Below is a small trained network, with its code and all its weights. Each question gives an input and a class and asks what happens when units are switched off, that is, made to give their printed mean instead of their output.

import numpy as np


def w(rows, s, z=0):
    codes = np.array(rows[::2]) - 128.0
    scale = np.full(codes.shape[1], s)
    scale[-1] = z or s
    return codes * scale


def f(y):
    return y / 2 * (1 + np.tanh(0.7978845608 * (y + 0.044715 * y**3)))


def log_softmax(a):
    a = a - a.max(-1, keepdims=True)
    return a - np.log(np.exp(a).sum(-1, keepdims=True))


def net(x, mask):
    res = np.array(x, float).reshape(1, 8) / 4 @ E
    y = f(res @ A[0][:, :-1].T + A[0][:, -1])
    res = res + np.where(mask, y, B[0][:, -1]) @ B[0][:, :-1]
    return log_softmax(res[-1] @ U[:, :-1].T + U[:, -1])


A, B = {}, {}
E = w([
[115,201,67,102,202,193,223],'x0',
[139,250,165,219,157,91,94],'x1',
[126,130,126,130,124,128,130],'x2',
[150,85,82,161,168,2,179],'x3',
[127,128,130,127,130,129,128],'x4',
[142,204,81,20,94,59,98],'x5',
[128,127,128,126,132,129,125],'x6',
[133,128,126,128,130,129,126],'x7',
],0.008)
A[0] = w([
[104,188,143,70,88,217,39,85],'n0',
[128,81,152,149,87,82,29,103],'n1',
[108,148,186,107,94,220,73,76],'n2',
[74,56,91,52,71,138,167,61],'n3',
[140,187,96,116,217,174,211,75],'n4',
[132,152,191,102,106,200,92,42],'n5',
[132,102,123,137,159,55,158,11],'n6',
[90,66,158,213,178,189,143,44],'n7',
[107,27,101,48,100,161,158,47],'n8',
[151,81,156,163,60,100,59,62],'n9',
[97,211,179,189,111,96,127,21],'n10',
[147,146,145,111,82,202,102,3],'n11',
[141,233,177,196,129,112,110,87],'n12',
[105,38,177,204,165,198,172,80],'n13',
[120,153,169,105,100,200,90,24],'n14',
[165,102,106,165,167,28,159,45],'n15',
[140,192,87,26,86,84,95,55],'n16',
[118,84,105,154,152,11,171,64],'n17',
[176,81,99,157,164,22,161,80],'n18',
[142,81,177,162,62,82,53,91],'n19',
[123,160,191,102,81,223,52,76],'n20',
[119,217,183,189,138,98,114,29],'n21',
[107,130,127,131,119,124,134,125],'n22',
[149,83,159,149,88,84,25,74],'n23',
[133,134,134,121,119,157,110,46],'n24',
[118,189,71,21,78,82,97,79],'n25',
[168,92,66,150,178,6,144,69],'n26',
[98,202,92,24,115,63,78,26],'n27',
[122,175,61,123,212,180,199,105],'n28',
[167,247,175,225,163,91,91,72],'n29',
[102,184,90,47,96,75,101,13],'n30',
[132,86,176,165,60,86,62,74],'n31',
[135,11,113,29,70,180,195,37],'n32',
[108,155,179,103,92,209,75,41],'n33',
[134,239,161,194,150,96,86,53],'n34',
[62,73,163,215,169,174,142,77],'n35',
[88,151,173,92,83,218,63,75],'n36',
[161,76,207,145,71,80,68,89],'n37',
[140,52,105,67,102,155,160,32],'n38',
[98,89,169,225,114,173,182,56],'n39',
[108,67,183,217,175,198,159,49],'n40',
[114,229,52,145,208,171,232,103],'n41',
[113,164,52,93,174,193,253,143],'n42',
],0.0064,0.0025)
B[0] = w([
[140,136,79,187,180,151,201,195],'n0',
[78,196,191,65,63,194,150,176],'n1',
[123,130,67,167,158,139,197,181],'n2',
[124,61,119,133,161,108,52,184],'n3',
[73,179,187,54,54,180,118,215],'n4',
[117,134,94,163,142,142,168,159],'n5',
[122,125,95,154,152,161,175,141],'n6',
[212,176,153,153,101,34,119,188],'n7',
[77,28,96,140,191,119,24,192],'n8',
[77,186,177,72,80,161,127,166],'n9',
[118,67,110,105,158,130,91,167],'n10',
[118,134,113,148,160,133,151,145],'n11',
[92,32,93,133,167,127,63,198],'n12',
[247,157,165,167,96,23,109,203],'n13',
[124,132,92,162,170,165,192,155],'n14',
[108,126,85,156,174,178,174,171],'n15',
[230,167,151,178,96,29,119,187],'n16',
[109,143,70,161,176,180,200,177],'n17',
[100,144,70,171,179,204,207,181],'n18',
[69,189,202,42,76,192,141,180],'n19',
[116,133,63,173,181,169,213,190],'n20',
[105,50,109,124,170,133,63,179],'n21',
[132,128,125,125,127,133,127,127],'n22',
[84,178,188,63,66,178,144,174],'n23',
[126,136,128,152,138,137,135,123],'n24',
[242,161,167,180,94,2,119,196],'n25',
[115,129,72,199,178,203,216,190],'n26',
[223,159,146,163,104,51,118,186],'n27',
[65,180,203,52,51,152,121,220],'n28',
[87,22,87,132,189,125,38,228],'n29',
[199,152,145,156,98,48,122,167],'n30',
[73,182,176,64,65,182,124,172],'n31',
[81,41,92,147,185,116,26,215],'n32',
[120,130,95,168,168,156,190,169],'n33',
[107,12,91,130,192,121,25,200],'n34',
[203,171,154,149,104,36,114,188],'n35',
[120,112,78,168,174,159,200,185],'n36',
[71,178,168,64,73,175,139,179],'n37',
[110,62,125,129,153,133,70,167],'n38',
[177,141,147,142,104,58,119,179],'n39',
[231,188,159,161,81,9,123,200],'n40',
[69,159,187,51,57,176,117,254],'n41',
[78,165,178,60,81,171,99,241],'n42',
],0.0064,0.0076)
U = w([
[73,175,181,75,75,156,130,121],'0',
[106,52,100,143,162,118,23,254],'1',
[236,168,147,165,101,63,130,90],'2',
[113,138,71,173,162,155,250,31],'3',
],0.013,0.00089)

Each question gives the input, the list of numbers given to net, and the class t.
The units are the neurons (one row each of A and B). Each row of codes is followed by its name. A weight is (code - 128) times the scale printed after its matrix; where a second scale follows, it is the last column's (A, B and U).
mask holds one flag per neuron, in row order. A switched-off neuron (its flag False) gives its mean, the last column of its row in B, instead of its output. The means were averaged over made-up inputs and are rounded, as every weight is.
A unit's drop is (log p(t) with every unit on - log p(t) with that unit switched off) / (log p(t) with every unit on - log p(t) with every unit switched off).
The circuit of an input: a set's keep is (log p(t) with only the set's units on - log p(t) with every unit switched off) / (log p(t) with every unit on - log p(t) with every unit switched off). Starting from the 12 units with the biggest drops (on a tie, the unit counted first), units are removed one at a time, each time the one whose removal leaves the highest keep (on an exact tie, the one counted first), for as long as the keep stays at least 0.8.
circuit, biggest first: the units of the circuit, biggest drop first
top k neurons: the k neurons with the biggest drops, biggest first
drop when u is switched off: that unit's drop, to one decimal
input [7,8,0,-6,-2,2,-8,1], class 1: top 3 neurons => [n34 n29 n12]
input [5,-3,-1,4,6,7,-3,6], class 2: circuit, biggest first => [n25]
input [5,-3,3,-6,3,5,-3,7], class 3: circuit, biggest first => [n0 n36]
input [6,8,-1,7,4,-8,-3,-7], class 1: top 2 neurons => [n29 n34]
input [-1,-8,-6,-8,0,1,4,-5], class 1: top 4 neurons => [n32 n8 n3 n38]
input [-2,-6,-4,8,-6,5,-2,-6], class 3: top 3 neurons => [n26 n18 n17]
input [5,-4,4,-6,0,6,0,7], class 2: top 2 neurons => [n25 n16]
input [-5,6,3,-2,2,6,8,-4], class 1: top 4 neurons => [n34 n29 n12 n21]
input [3,-6,2,1,-1,8,2,-3], class 2: top 2 neurons => [n25 n16]
input [0,4,-2,8,0,7,4,-6], class 3: top 2 neurons => [n26 n18]
input [1,-4,-4,5,2,4,5,-7], class 3: top 2 neurons => [n26 n29]
input [2,8,0,8,0,-1,3,-6], class 1: top 2 neurons => [n29 n34]
input [6,-7,5,-3,6,2,8,-5], class 1: top 3 neurons => [n32 n8 n3]
input [6,-6,6,-6,-6,-8,1,7], class 2: top 2 neurons => [n13 n40]
input [3,-1,3,-4,1,-1,6,4], class 3: drop when n1 is switched off => 0.1
input [6,8,6,5,8,-3,1,8], class 1: drop when n29 is switched off => 0.2
input [-7,4,6,7,-1,-2,2,-3], class 0: drop when n19 is switched off => 0.2
